Where the symbols take the states:
Vav o Sef
Vav y Pof
Vav g Kep
Vav x Dut
Vav c Nol
Vav d Sim
Ris o Pap
Ris y Lem
Ris g Pum
Ris x Teg
Ris c Kav
Ris d Mir
Zed o Ded
Zed y Bek
Zed g Saf
Zed x Sim
Zed c Nif
Zed d Nol
Dit o Fiz
Dit y Mos
Dit g Fet
Dit x Vig
Dit c Kad
Dit d Seg
Nid o Moz
Nid y Kav
Nid g Zef
Nid x Fet
Nid c Bep
Nid d Pap
Fiv o Lem
Fiv y Mir
Fiv g Ris
Fiv x Zot
Fiv c Pap
Fiv d Fet
Mun o Zuv
Mun y Muk
Mun g Mis
Mun x Bon
Mun c Bab
Mun d Nez
Nif o Fot
Nif y Saf
Nif g Raf
Nif x Vav
Nif c Zeg
Nif d Zed
Pum o Kav
Pum y Pap
Pum g Nid
Pum x Dit
Pum c Moz
Pum d Lem
Nor o Vip
Nor y Gef
Nor g Non
Nor x Ded
Nor c Dum
Nor d Dul
Fot o Raf
Fot y Nif
Fot g Zeg
Fot x Sef
Fot c Dul
Fot d Ded
Gul o Bek
Gul y Nol
Gul g Zed
Gul x Zav
Gul c Ded
Gul d Sef
Rut o Zur
Rut y Gis
Rut g Bod
Rut x Ris
Rut c Mul
Rut d Zef
Pap o Pum
Pap y Ris
Pap g Kav
Pap x Mos
Pap c Nid
Pap d Fiv
Raf o Zeg
Raf y Fot
Raf g Dul
Raf x Kep
Raf c Lib
Raf d Saf
Von o Tuk
Von y Mip
Von g Lav
Von x Zeg
Von c Rit
Von d Non
Gol o Fuz
Gol y Bab
Gol g Fen
Gol x Ren
Gol c Vig
Gol d Zuv
Zuv o Mis
Zuv y Mun
Zuv g Bab
Zuv x Pul
Zuv c Gol
Zuv d Dib
Bal o Ger
Bal y Rit
Bal g Kip
Bal x Nor
Bal c Zit
Bal d Tuk
Ger o Kip
Ger y Bal
Ger g Zit
Ger x Vip
Ger c Bon
Ger d Lav
Ded o Saf
Ded y Zed
Ded g Nif
Ded x Sop
Ded c Fot
Ded d Gul
Kad o Mir
Kad y Fet
Kad g Fiv
Kad x Zod
Kad c Lem
Kad d Dit
Seg o Teg
Seg y Zot
Seg g Mos
Seg x Gol
Seg c Dit
Seg d Zod
Sim o Sop
Sim y Kig
Sim g Pof
Sim x Zol
Sim c Vav
Sim d Dus
Tuk o Lav
Tuk y Von
Tuk g Rit
Tuk x Dul
Tuk c Bal
Tuk d Dum
Kig o Sim
Kig y Zav
Kig g Sop
Kig x Mul
Kig c Pof
Kig d Kag
Kiz o Dut
Kiz y Naf
Kiz g Fov
Kiz x Zef
Kiz c Kag
Kiz d Mul
Rit o Bal
Rit y Lav
Rit g Ger
Rit x Gef
Rit c Kip
Rit d Von
Bon o Pul
Bon y Zit
Bon g Dap
Bon x Mip
Bon c Ler
Bon d Ger
Dut o Fov
Dut y Kiz
Dut g Kag
Dut x Bep
Dut c Dus
Dut d Zol
Mos o Dit
Mos y Teg
Mos g Fiz
Mos x Fen
Mos c Fet
Mos d Zot
Dap o Ler
Dap y Pul
Dap g Ren
Dap x Tuk
Dap c Das
Dap d Zit
Das o Nez
Das y Ren
Das g Dib
Das x Bal
Das c Muk
Das d Dap
Sop o Pof
Sop y Sim
Sop g Vav
Sop x Naf
Sop c Sef
Sop d Zav
Fiz o Fet
Fiz y Dit
Fiz g Kad
Fiz x Dep
Fiz c Mir
Fiz d Teg
Vip o Non
Vip y Nor
Vip g Dum
Vip x Saf
Vip c Mip
Vip d Lib
Muk o Mun
Muk y Dib
Muk g Zuv
Muk x Zit
Muk c Mis
Muk d Das
Vig o Dep
Vig y Fen
Vig g Suf
Vig x Dib
Vig c Zod
Vig d Gol
Dep o Suf
Dep y Vig
Dep g Zod
Dep x Muk
Dep c Pif
Dep d Fuz
Zol o Naf
Zol y Mul
Zol g Kiz
Zol x Nid
Zol c Dut
Zol d Zur
Ren o Das
Ren y Ler
Ren g Nez
Ren x Rit
Ren c Dib
Ren d Pul
Dum o Mip
Dum y Non
Dum g Von
Dum x Fot
Dum c Tuk
Dum d Nor
Bab o Gol
Bab y Mis
Bab g Fuz
Bab x Ler
Bab c Fen
Bab d Mun
Fov o Kag
Fov y Dut
Fov g Dus
Fov x Gis
Fov c Zav
Fov d Naf
Mis o Bab
Mis y Zuv
Mis g Gol
Mis x Dap
Mis c Fuz
Mis d Muk
Zot o Seg
Zot y Pif
Zot g Teg
Zot x Bab
Zot c Mos
Zot d Suf
Dus o Zav
Dus y Kag
Dus g Kig
Dus x Zur
Dus c Sim
Dus d Dut
Zur o Bod
Zur y Rut
Zur g Mul
Zur x Pap
Zur c Zol
Zur d Bep
Saf o Nif
Saf y Ded
Saf g Fot
Saf x Pof
Saf c Raf
Saf d Bek
Fuz o Fen
Fuz y Gol
Fuz g Vig
Fuz x Das
Fuz c Dep
Fuz d Mis
Lib o Gef
Lib y Dul
Lib g Nor
Lib x Bek
Lib c Vip
Lib d Raf
Non o Dum
Non y Vip
Non g Mip
Non x Nif
Non c Von
Non d Gef
Fen o Vig
Fen y Fuz
Fen g Dep
Fen x Nez
Fen c Suf
Fen d Bab
Zod o Pif
Zod y Suf
Zod g Zot
Zod x Zuv
Zod c Seg
Zod d Vig
Kav o Nid
Kav y Pum
Kav g Moz
Kav x Fiz
Kav c Zef
Kav d Ris
Gef o Nor
Gef y Lib
Gef g Vip
Gef x Zed
Gef c Non
Gef d Zeg
Pof o Vav
Pof y Sop
Pof g Sef
Pof x Kiz
Pof c Kep
Pof d Kig
Dul o Lib
Dul y Zeg
Dul g Gef
Dul x Gul
Dul c Nor
Dul d Fot
Kag o Dus
Kag y Fov
Kag g Zav
Kag x Rut
Kag c Kig
Kag d Kiz
Naf o Kiz
Naf y Zol
Naf g Dut
Naf x Moz
Naf c Fov
Naf d Bod
Bod o Mul
Bod y Zur
Bod g Zol
Bod x Pum
Bod c Naf
Bod d Gis
Pul o Dap
Pul y Bon
Pul g Ler
Pul x Von
Pul c Ren
Pul d Kip
Dib o Muk
Dib y Nez
Dib g Mun
Dib x Kip
Dib c Zuv
Dib d Ren
Pif o Zot
Pif y Zod
Pif g Seg
Pif x Mis
Pif c Teg
Pif d Dep
Moz o Zef
Moz y Nid
Moz g Bep
Moz x Kad
Moz c Gis
Moz d Pum
Kep o Nol
Kep y Sef
Kep g Gul
Kep x Kag
Kep c Bek
Kep d Pof
Lav o Rit
Lav y Tuk
Lav g Bal
Lav x Lib
Lav c Ger
Lav d Mip
Ler o Ren
Ler y Dap
Ler g Das
Ler x Lav
Ler c Nez
Ler d Bon
Zef o Bep
Zef y Moz
Zef g Gis
Zef x Mir
Zef c Rut
Zef d Kav
Nez o Dib
Nez y Das
Nez g Muk
Nez x Ger
Nez c Mun
Nez d Ler
Mir o Fiv
Mir y Kad
Mir g Lem
Mir x Pif
Mir c Ris
Mir d Fiz
Gis o Rut
Gis y Bep
Gis g Zur
Gis x Lem
Gis c Bod
Gis d Moz
Teg o Mos
Teg y Seg
Teg g Dit
Teg x Fuz
Teg c Fiz
Teg d Pif
Fet o Kad
Fet y Fiz
Fet g Mir
Fet x Suf
Fet c Fiv
Fet d Mos
Suf o Zod
Suf y Dep
Suf g Pif
Suf x Mun
Suf c Zot
Suf d Fen
Kip o Zit
Kip y Ger
Kip g Bon
Kip x Non
Kip c Pul
Kip d Rit
Mul o Zol
Mul y Bod
Mul g Naf
Mul x Kav
Mul c Kiz
Mul d Rut
Sef o Kep
Sef y Vav
Sef g Nol
Sef x Fov
Sef c Gul
Sef d Sop
Zeg o Dul
Zeg y Raf
Zeg g Lib
Zeg x Nol
Zeg c Gef
Zeg d Nif
Zit o Bon
Zit y Kip
Zit g Pul
Zit x Dum
Zit c Dap
Zit d Bal
Lem o Ris
Lem y Fiv
Lem g Pap
Lem x Seg
Lem c Pum
Lem d Kad
Nol o Gul
Nol y Kep
Nol g Bek
Nol x Dus
Nol c Zed
Nol d Vav
Mip o Von
Mip y Dum
Mip g Tuk
Mip x Raf
Mip c Lav
Mip d Vip
Bek o Zed
Bek y Gul
Bek g Ded
Bek x Kig
Bek c Saf
Bek d Kep
Bep o Gis
Bep y Zef
Bep g Rut
Bep x Fiv
Bep c Zur
Bep d Nid
Zav o Kig
Zav y Dus
Zav g Sim
Zav x Bod
Zav c Sop
Zav d Fov

In the rows, zero is written as 526.

The rows follow the links: the fewer symbols apart two states are, the more alike their rows tend to be.

Each row is also shifted at random along 7 hidden directions that mean nothing.

Row, then state:
[614, 521, 558, 442, 580, 570, 607, 453, 506, 591, 547, 558, 496, 507, 516, 522, 556, 453, 532, 566, 566, 498, 539, 613, 555, 540, 529, 516, 396, 576, 638, 512, 572, 483, 593, 481, 562, 542, 523, 488, 535]: Fen
[713, 529, 587, 574, 473, 538, 385, 783, 446, 547, 536, 525, 510, 443, 529, 463, 548, 477, 514, 538, 537, 508, 466, 482, 589, 469, 511, 529, 538, 654, 610, 430, 522, 497, 529, 518, 606, 435, 514, 564, 502]: Muk
[372, 555, 558, 581, 471, 512, 588, 425, 442, 542, 493, 498, 501, 543, 513, 502, 513, 494, 453, 595, 536, 551, 527, 580, 578, 533, 529, 554, 534, 582, 602, 500, 512, 547, 519, 550, 594, 517, 479, 591, 477]: Tuk
[354, 494, 500, 660, 532, 526, 493, 538, 498, 583, 482, 593, 572, 559, 480, 485, 531, 518, 546, 722, 597, 443, 516, 518, 496, 557, 517, 525, 585, 571, 548, 553, 479, 525, 501, 515, 559, 491, 566, 537, 491]: Naf
[563, 442, 558, 607, 510, 500, 475, 493, 449, 626, 485, 609, 574, 557, 488, 437, 526, 511, 571, 576, 617, 447, 469, 379, 489, 525, 525, 480, 537, 488, 643, 432, 450, 504, 497, 529, 549, 539, 599, 548, 466]: Mul
[649, 524, 507, 579, 507, 497, 549, 545, 477, 624, 517, 585, 541, 535, 559, 510, 466, 528, 483, 656, 586, 474, 580, 615, 535, 504, 523, 570, 475, 616, 692, 511, 490, 574, 522, 538, 572, 530, 517, 561, 444]: Fot
[581, 515, 498, 604, 419, 480, 579, 529, 512, 494, 507, 507, 563, 514, 601, 494, 472, 587, 514, 441, 509, 578, 560, 599, 531, 426, 538, 566, 629, 594, 544, 439, 478, 578, 499, 580, 503, 509, 531, 561, 503]: Bek
[169, 514, 494, 625, 409, 499, 697, 461, 491, 508, 527, 522, 544, 535, 600, 480, 488, 551, 516, 478, 544, 579, 599, 787, 546, 431, 548, 591, 613, 651, 594, 423, 488, 566, 540, 565, 528, 544, 535, 538, 519]: Pof
[363, 524, 531, 472, 559, 581, 579, 417, 567, 487, 480, 497, 532, 470, 521, 518, 577, 499, 560, 536, 496, 537, 481, 475, 533, 511, 532, 495, 550, 599, 445, 559, 575, 486, 570, 485, 508, 420, 523, 488, 579]: Mos
[470, 481, 579, 382, 567, 511, 446, 632, 555, 523, 632, 549, 492, 557, 515, 546, 554, 532, 585, 242, 526, 547, 507, 451, 490, 554, 526, 461, 417, 279, 529, 437, 535, 478, 532, 520, 463, 699, 576, 471, 576]: Pap
[526, 491, 489, 501, 597, 547, 581, 366, 582, 543, 490, 559, 563, 552, 499, 538, 544, 531, 578, 591, 551, 487, 522, 477, 465, 567, 528, 488, 518, 479, 475, 592, 529, 509, 540, 496, 481, 523, 570, 475, 547]: Zef
[258, 515, 604, 460, 547, 557, 440, 631, 483, 555, 546, 536, 495, 471, 497, 490, 575, 463, 544, 474, 535, 508, 453, 426, 566, 522, 520, 482, 453, 532, 591, 456, 556, 463, 557, 491, 569, 498, 529, 518, 533]: Zot
[607, 476, 532, 537, 471, 460, 547, 413, 519, 503, 514, 521, 554, 586, 544, 507, 490, 595, 547, 339, 520, 575, 511, 418, 479, 501, 541, 499, 588, 366, 506, 432, 464, 550, 474, 581, 463, 617, 566, 547, 510]: Sim
[380, 480, 628, 536, 586, 562, 537, 368, 389, 689, 473, 606, 508, 541, 423, 445, 581, 388, 526, 737, 642, 414, 444, 412, 560, 604, 516, 469, 394, 555, 736, 481, 522, 450, 564, 470, 646, 506, 545, 547, 458]: Zod
[598, 552, 486, 580, 440, 489, 648, 473, 531, 471, 534, 487, 529, 551, 590, 534, 476, 574, 490, 457, 495, 596, 597, 709, 537, 472, 540, 588, 602, 567, 516, 497, 504, 585, 513, 577, 510, 561, 503, 546, 528]: Zeg
[484, 513, 456, 419, 532, 560, 647, 472, 660, 434, 538, 491, 562, 455, 621, 555, 528, 585, 601, 347, 457, 593, 566, 622, 496, 422, 544, 527, 561, 595, 413, 529, 579, 525, 582, 504, 410, 471, 545, 433, 624]: Nid
[630, 469, 481, 476, 553, 537, 627, 460, 570, 597, 522, 596, 586, 491, 595, 504, 504, 543, 587, 527, 570, 484, 574, 606, 490, 450, 536, 524, 470, 615, 627, 496, 529, 529, 577, 498, 485, 505, 573, 466, 527]: Zur
[611, 516, 532, 480, 524, 525, 591, 672, 559, 471, 709, 539, 470, 619, 515, 566, 573, 518, 592, 252, 548, 581, 612, 855, 502, 573, 529, 531, 472, 314, 497, 442, 535, 484, 562, 523, 476, 813, 589, 437, 633]: Kad
[659, 537, 572, 334, 557, 546, 578, 540, 550, 516, 608, 505, 470, 492, 572, 566, 536, 507, 532, 303, 493, 588, 551, 598, 555, 499, 534, 511, 374, 472, 585, 463, 591, 499, 586, 511, 496, 608, 504, 476, 572]: Mis
[390, 453, 576, 587, 454, 541, 544, 446, 465, 526, 441, 525, 575, 453, 537, 407, 559, 501, 584, 480, 543, 526, 421, 379, 543, 423, 537, 480, 631, 647, 563, 378, 501, 477, 538, 519, 542, 386, 570, 543, 526]: Ris
[640, 506, 499, 581, 517, 570, 660, 371, 547, 490, 488, 524, 559, 524, 513, 496, 572, 504, 583, 582, 540, 525, 524, 630, 515, 513, 538, 518, 617, 615, 451, 537, 539, 494, 566, 492, 509, 471, 560, 482, 583]: Fet
[678, 572, 526, 411, 552, 519, 449, 594, 569, 499, 536, 478, 499, 475, 566, 587, 494, 562, 479, 453, 451, 565, 525, 414, 547, 508, 521, 530, 467, 508, 496, 575, 562, 554, 515, 539, 503, 492, 466, 539, 520]: Rit

From each start, follow one symbol. Which state do you reach?
Answer with the state's name.
start [801, 503, 491, 646, 469, 486, 564, 479, 484, 576, 478, 563, 572, 549, 555, 486, 471, 559, 503, 636, 568, 494, 556, 561, 516, 486, 531, 562, 587, 608, 606, 499, 462, 576, 495, 559, 549, 498, 539, 572, 459]
g Nif
start [542, 502, 462, 536, 522, 517, 596, 488, 565, 560, 509, 568, 582, 509, 592, 522, 479, 572, 548, 569, 545, 500, 586, 602, 495, 463, 532, 553, 532, 618, 573, 531, 510, 564, 537, 526, 496, 496, 546, 502, 510]
o Kig
start [733, 461, 533, 481, 528, 465, 482, 578, 532, 570, 593, 585, 536, 593, 543, 524, 495, 576, 570, 333, 563, 520, 544, 478, 466, 528, 529, 491, 467, 313, 591, 428, 471, 533, 492, 553, 465, 706, 595, 506, 514]
d Naf
start [547, 508, 612, 444, 498, 536, 380, 729, 497, 501, 557, 495, 500, 429, 547, 482, 562, 505, 554, 317, 484, 561, 432, 351, 570, 452, 524, 477, 511, 524, 546, 392, 549, 470, 538, 521, 532, 473, 528, 529, 550]
o Suf
start [513, 501, 459, 523, 515, 524, 582, 596, 590, 533, 554, 564, 570, 499, 604, 530, 499, 577, 570, 490, 536, 520, 600, 683, 494, 449, 531, 556, 531, 608, 550, 513, 523, 548, 551, 521, 474, 526, 562, 474, 548]
c Kag
start [442, 504, 505, 504, 516, 484, 509, 500, 560, 506, 527, 526, 549, 553, 553, 542, 491, 590, 544, 406, 505, 552, 532, 439, 485, 510, 533, 510, 547, 416, 488, 506, 496, 555, 492, 559, 464, 577, 546, 526, 526]
x Mul
start [535, 543, 592, 572, 543, 547, 436, 554, 451, 546, 507, 520, 491, 540, 430, 501, 574, 452, 503, 633, 548, 492, 452, 421, 560, 607, 513, 498, 520, 500, 523, 541, 529, 481, 512, 511, 601, 505, 509, 563, 509]
d Dib
start [552, 482, 633, 463, 608, 541, 390, 541, 439, 653, 521, 590, 499, 532, 430, 483, 576, 435, 545, 586, 599, 434, 426, 276, 537, 609, 513, 442, 383, 420, 660, 482, 523, 451, 535, 484, 594, 552, 552, 537, 478]
g Seg
start [401, 532, 573, 339, 582, 567, 531, 597, 542, 564, 588, 529, 480, 444, 569, 545, 548, 479, 536, 409, 514, 534, 526, 551, 572, 487, 528, 507, 349, 568, 630, 482, 604, 486, 603, 482, 533, 522, 506, 478, 555]
c Zod
start [293, 514, 586, 557, 572, 558, 524, 484, 459, 569, 539, 557, 486, 581, 412, 504, 600, 429, 537, 629, 592, 475, 483, 538, 541, 638, 519, 491, 478, 458, 550, 536, 532, 457, 544, 486, 591, 592, 546, 521, 531]
x Gol
start [770, 480, 542, 584, 596, 525, 488, 344, 525, 520, 482, 550, 540, 650, 383, 521, 593, 507, 584, 592, 570, 477, 451, 324, 448, 680, 521, 444, 585, 277, 383, 593, 488, 475, 480, 512, 503, 611, 594, 511, 548]
g Pap
start [564, 578, 521, 477, 599, 567, 557, 535, 534, 558, 556, 535, 481, 525, 495, 576, 547, 467, 492, 675, 538, 494, 566, 656, 558, 591, 517, 553, 418, 581, 557, 630, 583, 518, 570, 485, 575, 530, 478, 504, 530]
d Ler
start [923, 457, 460, 534, 468, 508, 600, 501, 585, 518, 487, 553, 623, 461, 649, 483, 475, 617, 593, 415, 513, 543, 552, 536, 483, 365, 544, 535, 611, 649, 544, 438, 497, 561, 534, 545, 441, 440, 579, 490, 538]
c Dus
start [810, 522, 590, 478, 522, 513, 463, 553, 455, 595, 510, 537, 503, 484, 532, 495, 510, 494, 487, 521, 537, 512, 483, 396, 568, 501, 525, 512, 438, 552, 665, 459, 525, 522, 529, 532, 577, 495, 500, 569, 463]
d Ger
start [568, 502, 466, 604, 516, 561, 542, 707, 555, 547, 556, 589, 576, 484, 561, 496, 539, 523, 589, 612, 575, 472, 580, 748, 509, 467, 520, 563, 570, 697, 552, 520, 526, 512, 567, 491, 527, 478, 573, 471, 561]
c Gis
start [385, 540, 531, 576, 505, 506, 618, 452, 443, 630, 517, 573, 515, 548, 539, 505, 482, 491, 457, 681, 589, 489, 583, 673, 567, 527, 527, 581, 448, 623, 722, 510, 504, 565, 538, 537, 608, 551, 492, 571, 438]
c Vip
